Below are the code and all the weights of a small trained network. Each question names an input and a target symbol and asks about switching units off, where a switched-off unit gives its printed mean instead of its output.

import numpy as np


def w(rows, s, z=0):
    codes = np.array(rows[::2]) - 128.0
    scale = np.full(codes.shape[1], s)
    scale[-1] = z or s
    return codes * scale


def norm(h):
    return h / np.sqrt((h * h).mean(-1, keepdims=True) + 1e-5)


def f(y):
    return y / 2 * (1 + np.tanh(0.7978845608 * (y + 0.044715 * y**3)))


def softmax(a):
    e = np.exp(a - a.max(-1, keepdims=True))
    return e / e.sum(-1, keepdims=True)


def log_softmax(a):
    a = a - a.max(-1, keepdims=True)
    return a - np.log(np.exp(a).sum(-1, keepdims=True))


def net(x, mask):
    ids = ['βεθπφω'.index(c) for c in x.split()]
    T = len(ids)
    res = E[ids] + P[:T]
    u = 0
    for l in range(3):
        r = norm(res)
        for j in range(3):
            rows = slice(2 * j, 2 * j + 2)
            q, k, v = (r @ M[l][rows].T for M in (Q, K, V))
            z = softmax(np.where(np.tri(T) > 0, q @ k.T / 2**0.5, -1e9)) @ v
            o = O[l][rows]
            res = res + np.where(mask[u + j], z, o[:, -1]) @ o[:, :-1]
        u += 3
        y = f(norm(res) @ A[l][:, :-1].T + A[l][:, -1])
        res = res + np.where(mask[u : u + 4], y, B[l][:, -1]) @ B[l][:, :-1]
        u += 4
    return log_softmax(norm(res)[-1] @ U[:, :-1].T + U[:, -1])


Q, K, V, O, A, B = {}, {}, {}, {}, {}, {}
E = w([
[128,49,220,72],'β',
[172,69,40,183],'ε',
[169,130,80,92],'θ',
[132,85,157,178],'π',
[167,85,182,118],'φ',
[2,141,67,115],'ω',
],0.025)
P = w([
[254,51,99,177],'0',
[197,9,54,47],'1',
[176,44,58,66],'2',
[208,97,122,127],'3',
[184,115,111,145],'4',
[171,121,118,156],'5',
[153,139,118,167],'6',
[141,161,120,180],'7',
[129,171,134,191],'8',
[115,183,135,202],'9',
[107,199,145,211],'10',
[92,181,140,205],'11',
[89,204,156,217],'12',
],0.0089)
Q[0] = w([
[152,145,147,55],'0.h1',
[20,2,70,10],'0.h1',
[147,56,173,93],'0.h2',
[94,150,53,233],'0.h2',
[19,19,165,78],'0.h3',
[97,97,85,57],'0.h3',
],0.01)
K[0] = w([
[137,81,142,151],'0.h1',
[75,243,184,254],'0.h1',
[165,75,59,94],'0.h2',
[44,140,166,123],'0.h2',
[221,179,97,161],'0.h3',
[184,141,157,181],'0.h3',
],0.013)
V[0] = w([
[84,97,143,174],'0.h1',
[34,155,102,121],'0.h1',
[121,134,27,93],'0.h2',
[137,124,146,67],'0.h2',
[104,2,132,43],'0.h3',
[177,83,134,92],'0.h3',
],0.0057)
O[0] = w([
[104,156,55,108,137],'0.h1',
[85,2,53,124,48],'0.h1',
[86,233,174,165,154],'0.h2',
[127,104,127,158,126],'0.h2',
[177,62,55,117,253],'0.h3',
[180,156,77,120,205],'0.h3',
],0.0054,0.0042)
A[0] = w([
[106,31,208,133,83],'0.n1',
[253,189,165,176,3],'0.n2',
[184,216,78,22,68],'0.n3',
[127,93,255,30,112],'0.n4',
],0.0079,0.0046)
B[0] = w([
[158,121,166,170,246],'0.n1',
[57,93,136,63,170],'0.n2',
[184,212,127,124,156],'0.n3',
[117,3,167,134,254],'0.n4',
],0.013,0.0037)
Q[1] = w([
[137,171,126,6],'1.h1',
[93,62,215,132],'1.h1',
[96,112,135,161],'1.h2',
[135,153,103,139],'1.h2',
[136,166,87,80],'1.h3',
[140,168,217,165],'1.h3',
],0.02)
K[1] = w([
[203,136,158,94],'1.h1',
[19,143,174,103],'1.h1',
[72,135,147,130],'1.h2',
[114,121,166,123],'1.h2',
[101,105,53,88],'1.h3',
[144,76,252,57],'1.h3',
],0.02)
V[1] = w([
[226,102,216,136],'1.h1',
[111,163,136,174],'1.h1',
[174,152,25,214],'1.h2',
[29,112,77,97],'1.h2',
[193,78,255,99],'1.h3',
[207,121,177,198],'1.h3',
],0.0097)
O[1] = w([
[67,194,154,79,108],'1.h1',
[131,98,123,140,89],'1.h1',
[192,145,85,147,182],'1.h2',
[63,146,189,212,91],'1.h2',
[71,157,4,74,253],'1.h3',
[114,134,61,117,199],'1.h3',
],0.014,0.0055)
A[1] = w([
[125,247,194,189,77],'1.n1',
[83,133,109,234,198],'1.n2',
[224,127,154,193,61],'1.n3',
[25,28,173,29,2],'1.n4',
],0.012,0.0084)
B[1] = w([
[79,158,179,140,163],'1.n1',
[60,126,199,132,255],'1.n2',
[90,67,107,134,172],'1.n3',
[186,4,169,127,181],'1.n4',
],0.018,0.0053)
Q[2] = w([
[94,136,154,250],'2.h1',
[196,119,157,115],'2.h1',
[110,86,161,102],'2.h2',
[119,82,164,151],'2.h2',
[106,144,158,177],'2.h3',
[120,81,127,95],'2.h3',
],0.021)
K[2] = w([
[81,150,252,121],'2.h1',
[193,115,154,92],'2.h1',
[122,134,173,122],'2.h2',
[141,97,161,170],'2.h2',
[96,179,133,129],'2.h3',
[118,133,98,132],'2.h3',
],0.023)
V[2] = w([
[151,226,164,162],'2.h1',
[183,143,67,31],'2.h1',
[58,89,59,25],'2.h2',
[1,147,146,168],'2.h2',
[250,167,215,109],'2.h3',
[246,23,79,66],'2.h3',
],0.0099)
O[2] = w([
[135,146,186,82,111],'2.h1',
[104,203,133,215,129],'2.h1',
[206,65,132,168,189],'2.h2',
[210,154,17,86,122],'2.h2',
[1,24,113,185,70],'2.h3',
[53,135,236,81,253],'2.h3',
],0.0093,0.007)
A[2] = w([
[131,88,188,72,115],'2.n1',
[79,222,4,219,28],'2.n2',
[46,150,125,135,15],'2.n3',
[76,204,168,72,2],'2.n4',
],0.021,0.0081)
B[2] = w([
[103,172,79,128,254],'2.n1',
[51,10,5,217,214],'2.n2',
[64,201,175,150,156],'2.n3',
[234,114,105,127,181],'2.n4',
],0.019,0.0083)
U = w([
[90,84,184,35,84],'β',
[168,72,171,242,9],'ε',
[206,173,84,132,253],'θ',
[86,213,4,237,173],'π',
[80,199,47,42,114],'φ',
[58,155,146,156,132],'ω',
],0.011,0.0039)

Each question gives the input, a string of symbols that net reads in full, and the target symbol t.
The units are the heads (2 rows each of Q, K, V and O) and the neurons (one row each of A and B). Each row of codes is followed by its name. A weight is (code - 128) times the scale printed after its matrix; where a second scale follows, it is the last column's (O, A, B and U).
mask holds one flag per unit, layer by layer, with each layer's heads first. A switched-off unit (its flag False) gives its mean, the last column of its rows in O or B, instead of its output. The means were averaged over made-up inputs and are rounded, as every weight is.
A unit's drop is (log p(t) with every unit on - log p(t) with that unit switched off) / (log p(t) with every unit on - log p(t) with every unit switched off).
The circuit of an input: a set's keep is (log p(t) with only the set's units on - log p(t) with every unit switched off) / (log p(t) with every unit on - log p(t) with every unit switched off). Starting from the 12 units with the biggest drops (on a tie, the unit counted first), units are removed one at a time, each time the one whose removal leaves the highest keep (on an exact tie, the one counted first), for as long as the keep stays at least 0.8.
circuit, biggest first: the units of the circuit, biggest drop first
most important unit: the unit with the biggest drop
k most important neurons of layer l: the k neurons of layer l with the biggest drops, biggest first
which heads matter: for each layer, one digit per head in row order, 1 if its drop is at least 0.15 and else 0, layers parted by /
input π θ β ε ω π π φ, target θ: circuit, biggest first -> 1.h1, 2.n2
input π β β φ β π ε φ, target φ: circuit, biggest first -> 1.h3, 2.n2
input ω φ π β θ π, target β: which heads matter -> 000 / 101 / 110
input β π φ θ ε θ, target θ: most important unit -> 1.h3
input θ θ θ ω θ, target ω: circuit, biggest first -> 1.h3, 2.h3, 2.h2, 2.n1
input ω β φ, target ε: circuit, biggest first -> 1.h3, 0.h1
input φ ε π φ ε ω π π ε, target θ: circuit, biggest first -> 1.h3, 2.h3, 2.n2
input ω β β, target ε: circuit, biggest first -> 0.h1, 1.h3
input ω θ θ π β θ θ π, target ω: which heads matter -> 001 / 111 / 110
input φ π θ ω, target θ: 2 most important neurons of layer 1 -> 1.n4, 1.n3
input ε ε θ β θ π ε ε θ π ω ω, target ω: which heads matter -> 000 / 011 / 100
input β π π β φ, target φ: which heads matter -> 000 / 001 / 000
input π π π θ ω, target θ: which heads matter -> 000 / 101 / 111
input ε π ε π π θ ω φ φ φ π, target β: circuit, biggest first -> 2.h1, 1.n2
input ω φ θ, target ε: circuit, biggest first -> 1.h3
input β β π ω, target β: circuit, biggest first -> 1.h3, 2.h1
input φ π β π ε ε π ω ε, target θ: circuit, biggest first -> 2.h3, 2.n2
input π φ φ θ, target θ: which heads matter -> 000 / 000 / 100
input ω β π, target ε: circuit, biggest first -> 0.h1, 1.h3
input θ ω θ, target ω: 2 most important neurons of layer 2 -> 2.n4, 2.n2
input ω π β ε ω π β π π ω β ε, target ε: circuit, biggest first -> 1.h3
input π ω θ ω, target ω: which heads matter -> 000 / 011 / 000
input ω ω π π π π π ω φ, target θ: which heads matter -> 000 / 000 / 111
input ε π ε ω π θ π π π, target θ: 3 most important neurons of layer 2 -> 2.n2, 2.n1, 2.n3
input π θ φ θ θ β ω π β β ε, target β: which heads matter -> 000 / 110 / 100
